Below is a small trained network, with its code and all its weights. Each question gives an input and a class and asks what happens when units are switched off, that is, made to give their printed mean instead of their output.

import numpy as np


def w(rows, s, z=0):
    codes = np.array(rows[::2]) - 128.0
    scale = np.full(codes.shape[1], s)
    scale[-1] = z or s
    return codes * scale


def f(y):
    return np.maximum(y, 0)


def log_softmax(a):
    a = a - a.max(-1, keepdims=True)
    return a - np.log(np.exp(a).sum(-1, keepdims=True))


def net(x, mask):
    res = np.array(x, float).reshape(1, 5) / 4 @ E
    y = f(res @ A[0][:, :-1].T + A[0][:, -1])
    res = res + np.where(mask, y, B[0][:, -1]) @ B[0][:, :-1]
    return log_softmax(res[-1] @ U[:, :-1].T + U[:, -1])


A, B = {}, {}
E = w([
[89,254,165,162,222],'x0',
[29,110,171,37,120],'x1',
[136,133,130,126,131],'x2',
[166,150,149,115,113],'x3',
[108,175,55,113,50],'x4',
],0.0098)
A[0] = w([
[110,105,148,85,110,203],'neuron 0',
[91,100,160,33,163,42],'neuron 1',
[166,120,80,188,173,86],'neuron 2',
[157,33,88,101,111,7],'neuron 3',
[134,105,230,140,131,208],'neuron 4',
[75,246,166,181,129,2],'neuron 5',
[210,105,58,155,159,245],'neuron 6',
[83,74,85,162,107,69],'neuron 7',
[93,196,126,144,193,33],'neuron 8',
[179,51,206,98,215,107],'neuron 9',
[138,186,87,97,74,161],'neuron 10',
[186,94,90,77,99,40],'neuron 11',
[69,88,184,98,160,113],'neuron 12',
[49,165,92,101,63,135],'neuron 13',
],0.012,0.0061)
B[0] = w([
[61,128,169,150,151,198],'neuron 0',
[101,158,83,109,50,187],'neuron 1',
[121,201,129,77,7,187],'neuron 2',
[204,102,88,69,106,200],'neuron 3',
[129,139,112,174,132,207],'neuron 4',
[178,77,96,41,135,209],'neuron 5',
[37,171,196,132,126,252],'neuron 6',
[187,153,80,117,134,160],'neuron 7',
[194,73,62,53,82,195],'neuron 8',
[150,156,1,181,144,221],'neuron 9',
[114,109,27,222,204,193],'neuron 10',
[156,72,115,94,106,181],'neuron 11',
[109,168,116,123,92,195],'neuron 12',
[96,138,137,181,140,200],'neuron 13',
],0.008,0.011)
U = w([
[212,75,95,52,111,45],'0',
[126,139,119,174,127,254],'1',
[133,130,58,245,174,64],'2',
[126,139,123,160,116,226],'3',
[96,204,158,130,18,28],'4',
[103,74,231,178,209,145],'5',
],0.011,0.009)

Each question gives the input, the list of numbers given to net, and the class t.
The units are the neurons (one row each of A and B). Each row of codes is followed by its name. A weight is (code - 128) times the scale printed after its matrix; where a second scale follows, it is the last column's (A, B and U).
mask holds one flag per neuron, in row order. A switched-off neuron (its flag False) gives its mean, the last column of its row in B, instead of its output. The means were averaged over made-up inputs and are rounded, as every weight is.
A unit's drop is (log p(t) with every unit on - log p(t) with that unit switched off) / (log p(t) with every unit on - log p(t) with every unit switched off).
The circuit of an input: a set's keep is (log p(t) with only the set's units on - log p(t) with every unit switched off) / (log p(t) with every unit on - log p(t) with every unit switched off). Starting from the 12 units with the biggest drops (on a tie, the unit counted first), units are removed one at a time, each time the one whose removal leaves the highest keep (on an exact tie, the one counted first), for as long as the keep stays at least 0.8.
units of the circuit, in order: the units of the circuit, biggest drop first
most important unit: the unit with the biggest drop
k most important neurons: the k neurons with the biggest drops, biggest first
drop when u is switched off: that unit's drop, to one decimal
input [8,8,-7,4,-3], class 0: 3 most important neurons	neuron 5; neuron 8; neuron 6
input [-7,8,3,-4,-7], class 4: units of the circuit, in order	neuron 1
input [6,3,-6,-1,1], class 0: units of the circuit, in order	neuron 5; neuron 8
input [3,8,1,8,7], class 3: 2 most important neurons	neuron 10; neuron 9
input [6,-7,-5,-2,5], class 4: 4 most important neurons	neuron 2; neuron 6; neuron 9; neuron 3
input [8,-3,3,0,-5], class 0: units of the circuit, in order	neuron 8; neuron 5
input [8,1,2,-5,-3], class 0: 2 most important neurons	neuron 8; neuron 5
input [1,-5,2,3,-2], class 4: units of the circuit, in order	neuron 2; neuron 10
input [-6,-2,-5,-1,8], class 2: 2 most important neurons	neuron 10; neuron 13
input [2,1,-4,-5,6], class 2: units of the circuit, in order	neuron 10; neuron 2
input [4,-8,4,6,-4], class 4: 3 most important neurons	neuron 2; neuron 6; neuron 10
input [-1,8,4,-7,-6], class 4: 2 most important neurons	neuron 1; neuron 12
input [5,-2,-1,4,1], class 0: 2 most important neurons	neuron 5; neuron 8
input [-5,6,-5,-1,0], class 4: most important unit	neuron 1
input [7,-8,-6,-7,0], class 4: 3 most important neurons	neuron 2; neuron 6; neuron 3
input [4,6,5,-4,-2], class 4: 2 most important neurons	neuron 1; neuron 12
input [6,-8,3,-6,-7], class 4: 3 most important neurons	neuron 2; neuron 6; neuron 10
input [7,5,6,-5,-7], class 0: 2 most important neurons	neuron 8; neuron 5
input [4,0,-2,4,-4], class 0: drop when neuron 5 is switched off	0.3
input [2,4,0,-5,8], class 2: most important unit	neuron 10
input [-4,7,4,4,8], class 2: drop when neuron 2 is switched off	0.1
input [8,-8,-6,7,-6], class 0: drop when neuron 5 is switched off	0.5
input [4,-7,-6,-1,-4], class 4: drop when neuron 0 is switched off	0.0
